Below are the code and all the weights of a small trained network. Each question names an input and a class and asks about switching units off, where a switched-off unit gives its printed mean instead of its output.

import numpy as np


def w(rows, s, z=0):
    codes = np.array(rows[::2]) - 128.0
    scale = np.full(codes.shape[1], s)
    scale[-1] = z or s
    return codes * scale


def f(y):
    return np.maximum(y, 0)


def log_softmax(a):
    a = a - a.max(-1, keepdims=True)
    return a - np.log(np.exp(a).sum(-1, keepdims=True))


def net(x, mask):
    res = np.array(x, float).reshape(1, 4) / 4 @ E
    y = f(res @ A[0][:, :-1].T + A[0][:, -1])
    res = res + np.where(mask, y, B[0][:, -1]) @ B[0][:, :-1]
    return log_softmax(res[-1] @ U[:, :-1].T + U[:, -1])


A, B = {}, {}
E = w([
[75,66,152,181,148,91,60],'x0',
[116,94,22,139,70,88,132],'x1',
[99,107,155,28,68,92,110],'x2',
[143,156,179,191,91,11,119],'x3',
],0.012)
A[0] = w([
[136,152,146,148,81,88,146,118],'n0',
[213,165,109,92,108,136,180,47],'n1',
[139,91,106,117,161,160,147,97],'n2',
[72,37,81,174,104,106,106,108],'n3',
[77,100,103,92,123,170,168,229],'n4',
[90,78,178,165,137,153,24,152],'n5',
[176,181,164,96,140,139,151,108],'n6',
[126,129,154,156,90,106,145,76],'n7',
[191,167,87,216,208,163,142,181],'n8',
[83,104,71,104,150,177,124,79],'n9',
[102,92,200,8,55,110,117,164],'n10',
[91,118,103,94,130,156,107,52],'n11',
[132,116,38,149,84,106,145,93],'n12',
[191,178,149,180,69,51,148,83],'n13',
[149,185,64,125,58,131,154,93],'n14',
[148,100,46,103,76,81,154,170],'n15',
[130,93,93,99,136,171,139,127],'n16',
[118,172,218,135,119,161,115,253],'n17',
[164,59,133,119,148,183,132,81],'n18',
],0.011,0.0034)
B[0] = w([
[50,139,130,163,104,203,68,175],'n0',
[187,137,76,116,108,186,55,192],'n1',
[106,155,155,157,107,183,110,169],'n2',
[137,173,138,92,176,81,87,209],'n3',
[69,145,147,146,132,155,123,203],'n4',
[212,169,97,46,153,53,73,209],'n5',
[187,188,136,45,209,129,113,188],'n6',
[89,101,148,157,73,180,84,158],'n7',
[113,110,68,197,147,76,143,234],'n8',
[114,160,127,146,109,134,72,188],'n9',
[130,112,2,218,162,117,180,252],'n10',
[113,101,124,179,134,225,89,160],'n11',
[90,215,216,94,185,66,170,195],'n12',
[131,153,157,163,51,172,85,209],'n13',
[183,153,136,23,153,123,114,188],'n14',
[88,195,115,123,150,82,149,216],'n15',
[104,140,143,142,80,149,102,185],'n16',
[65,207,174,132,148,150,166,211],'n17',
[93,124,174,131,96,164,120,172],'n18',
],0.0088,0.013)
U = w([
[56,136,160,152,47,197,56,87],'0',
[84,184,179,81,185,120,166,159],'1',
[211,150,105,57,160,133,52,97],'2',
[119,120,50,208,140,128,179,136],'3',
[89,127,155,118,130,135,166,254],'4',
[159,10,149,86,60,170,98,64],'5',
[191,24,143,141,92,140,213,50],'6',
],0.012,0.0061)

Each question gives the input, the list of numbers given to net, and the class t.
The units are the neurons (one row each of A and B). Each row of codes is followed by its name. A weight is (code - 128) times the scale printed after its matrix; where a second scale follows, it is the last column's (A, B and U).
mask holds one flag per neuron, in row order. A switched-off neuron (its flag False) gives its mean, the last column of its row in B, instead of its output. The means were averaged over made-up inputs and are rounded, as every weight is.
A unit's drop is (log p(t) with every unit on - log p(t) with that unit switched off) / (log p(t) with every unit on - log p(t) with every unit switched off).
The circuit of an input: a set's keep is (log p(t) with only the set's units on - log p(t) with every unit switched off) / (log p(t) with every unit on - log p(t) with every unit switched off). Starting from the 12 units with the biggest drops (on a tie, the unit counted first), units are removed one at a time, each time the one whose removal leaves the highest keep (on an exact tie, the one counted first), for as long as the keep stays at least 0.8.
units of the circuit, in order: the units of the circuit, biggest drop first
most important unit: the unit with the biggest drop
k most important neurons: the k neurons with the biggest drops, biggest first
drop of u: that unit's drop, to one decimal
input [5,3,-4,2], class 2: 2 most important neurons => (n10; n5)
input [7,-2,-5,-6], class 2: 3 most important neurons => (n5; n10; n13)
input [-8,-2,8,6], class 2: most important unit => n6
input [4,8,6,-7], class 1: 3 most important neurons => (n12; n3; n15)
input [-4,-2,3,4], class 0: 2 most important neurons => (n5; n13)
input [3,4,-4,-1], class 1: units of the circuit, in order => (n10; n12)
input [-7,-5,-1,3], class 2: 3 most important neurons => (n1; n6; n12)
input [-4,4,1,-1], class 1: 2 most important neurons => (n12; n5)
input [8,5,-4,8], class 0: 3 most important neurons => (n13; n0; n7)
input [2,1,-8,8], class 0: 3 most important neurons => (n13; n10; n0)
input [4,-1,1,-3], class 2: 2 most important neurons => (n5; n13)
input [4,4,1,1], class 1: 2 most important neurons => (n1; n12)
input [2,7,5,5], class 1: 3 most important neurons => (n12; n15; n3)
input [0,2,-2,-1], class 4: 3 most important neurons => (n10; n5; n6)
input [-5,-3,1,-3], class 2: 2 most important neurons => (n1; n6)
input [7,8,8,4], class 1: 2 most important neurons => (n3; n12)
input [-7,-1,3,3], class 2: most important unit => n1
input [-1,-3,6,-1], class 3: drop of n10 => 0.7
input [4,6,3,-3], class 1: drop of n12 => 0.2
input [-2,-5,-7,2], class 3: most important unit => n8
input [-1,2,2,1], class 4: drop of n6 => 0.4
input [2,6,-1,-8], class 0: drop of n8 => 0.0
